[[143 155 112 146 121 141 158 189 159]
 [108 107 154 189  99 158  90 100 201]
 [132 196  91  65 161 205 174 113 211]
 [ 94 149 114 164 100 118 154 171 183]
 [110 165 107 156  82 122 184 195 170]
 [199 115 121 105 153 119  96 116 102]
 [230 114 123 119 124 104  98 137  93]
 [108 157  98 156  87 123 185 204 174]
 [226 110 102 136  94  78  56 140  85]
 [131 155 117 144 106 113 174 193 147]
 [128 166 110 166  89 114 186 220 158]]	158

[[ 49 144  89 165  39  77 218 221 161]
 [110 180  83  19 175 219 187  71 183]
 [127  70 142 103 165  86 122 119  78]
 [ 89  94 135 176  85 128  77 100 155]
 [119 111 145 171 131 111 114 143 110]
 [142 143 153 140 160 184 138  96 111]]	218

[[226 222 493 421 588 350 287]
 [226 138 400 486 477 687 287]
 [662 305 957 680 514 350 567]
 [487 222 307 291 367 266 357]
 [662 555 678 551 514 603 637]
 [226 222 493 486 514 603 287]]	588

[[764 304 359 369 610 580 596 449 634 622 387 381 619 758 818 575]
 [ 28 510 464 495 464 404 113 387 115 306 460 489 467  98 141 174]
 [586 391 411 317 575 550 561 598 517 572 477 532 571 784 575 548]
 [246 538 520 629 408 389 244 311 311 343 478 428 412  77 298 265]
 [171 589 495 564 356 357 287 361 269 307 419 426 363 104 259 323]
 [819 398 387 428 610 592 698 531 697 624 378 384 590 824 907 699]
 [689 498 414 447 636 601 656 667 617 571 393 431 564 819 820 724]
 [859 295 363 299 524 549 743 494 749 630 372 375 529 852 825 714]]	758

[[  74  491 -654  204  -58  181  444  109  151]
 [ 118  181   46   80   57   66  121  145  135]
 [  75  351 -209  -70  -78   72  181   91   38]
 [ 499  467 -518  141 -342   59 -189   44  260]
 [ 441  270 -247  171 -108   81   57  135  218]
 [ 876  304 -453  444 -152  166 -111  183  183]
 [ 123  163   77   97   73   71  117  153  145]
 [ 258  280 -384  189    6  119  479  169  127]
 [ 425  377   -6  470 -139   74 -168  -50   15]]	444

[[5135 2915 4003 4621 4801 8733 4210 6310 6754 5013]
 [3312 5981 3912 5982 5711 4556 5028 6339 6339 4277]
 [5052 7824 3211 3190 6049 2193 3661 8597 5295 2655]
 [6352 7374 7576 5510 5994 5958 8556 3646 6358 5222]
 [6046 4032 3376 4659 6236 5679 4335 6502 5383 1686]
 [6684 2611 6609 5296 6143 3354 6180 3492 5475 6785]
 [4720 4258 4368 5789 4758 7773 4628 8067 7411 6083]
 [4973 7692 4576 6541 6464 3427 3774 6889 7878 4802]
 [4313 6113 6524 5493 7563 6842 6488 2829 7964 4587]
 [5086 8077 2930 2927 6073 3054 4492 9072 4923 2738]
 [4170 4381 4063 6123 4437 7570 4740 7954 7765 6201]]	6310

[[ 420 -141  428  446  102  144 -182 -293]
 [ 677  132  315  264 -141   42 -406 -561]
 [  85   61  123  173  185   24  233  143]
 [ 167  378  -99  -77  563  534  412  103]
 [ 919   -8  507  472 -393 -264 -632 -755]
 [  71  576 -344 -369  111  112  281  251]
 [ 463 -599  837  890  114   87 -265 -446]
 [ 279 -205  397  407   66  132 -163 -168]
 [ -14  299 -122 -100  589  564  483  260]
 [   4  330 -147 -171  704  896  394  167]
 [-236  362 -295 -289  527  511  587  494]
 [-710   83 -254 -205  424  247  716  907]]	144

[[5 3 6 6 5 6 2 2 6 4 4 7 7 7]
 [4 4 8 7 5 7 8 8 5 7 8 2 6 5]
 [5 4 8 5 4 8 7 2 4 4 3 8 8 8]
 [4 4 6 8 3 8 5 6 7 8 2 6 5 4]
 [5 5 7 7 6 5 5 3 4 5 6 4 6 2]
 [3 4 3 6 6 2 5 7 3 4 3 2 8 2]]	7
---
Q: -14 -26 7 -2 -33
A: -2
Q: 5 7 0 -34 10
A: -34
Q: -27 10 31 -4 -4
A: -4
Q: 12 34 7 33 -11
A: 33
Q: 7 35 -13 -10 -7
A: -10
Q: 34 -25 8 9 -10
A: 9
---
array([[-19,  33,  22,   9,  33,  24],
       [ 26, -12,  14,   5, -39,  49]]) -> 9

array([[4499, 4546, 4718, 4702, 3635, 4437, 3714],
       [4427, 4551, 4687, 4918, 7883, 4525, 5217],
       [4630, 4533, 4366, 4051, 1855, 3964, 4621]]) -> 7883

array([[9192, 7410, 9757, 3775, 4753],
       [1802, 2007, 3480, 5931, 3310],
       [2279, 2823, 3990, 6133, 2691]]) -> 3480

array([[  2,  45, -11, -34],
       [ 14, -42, -10,  47]]) -> 45

array([[ 13, -20, -44,   6,  26],
       [ 34, -15, -15,   6,  33]]) -> -44

array([[106, 119, 127,  86, 150, 100,  58],
       [102, 136, 167, 118, 112, 137, 132],
       [ 32, 148, 243,  76, 185, 153, 149]]) -> 112
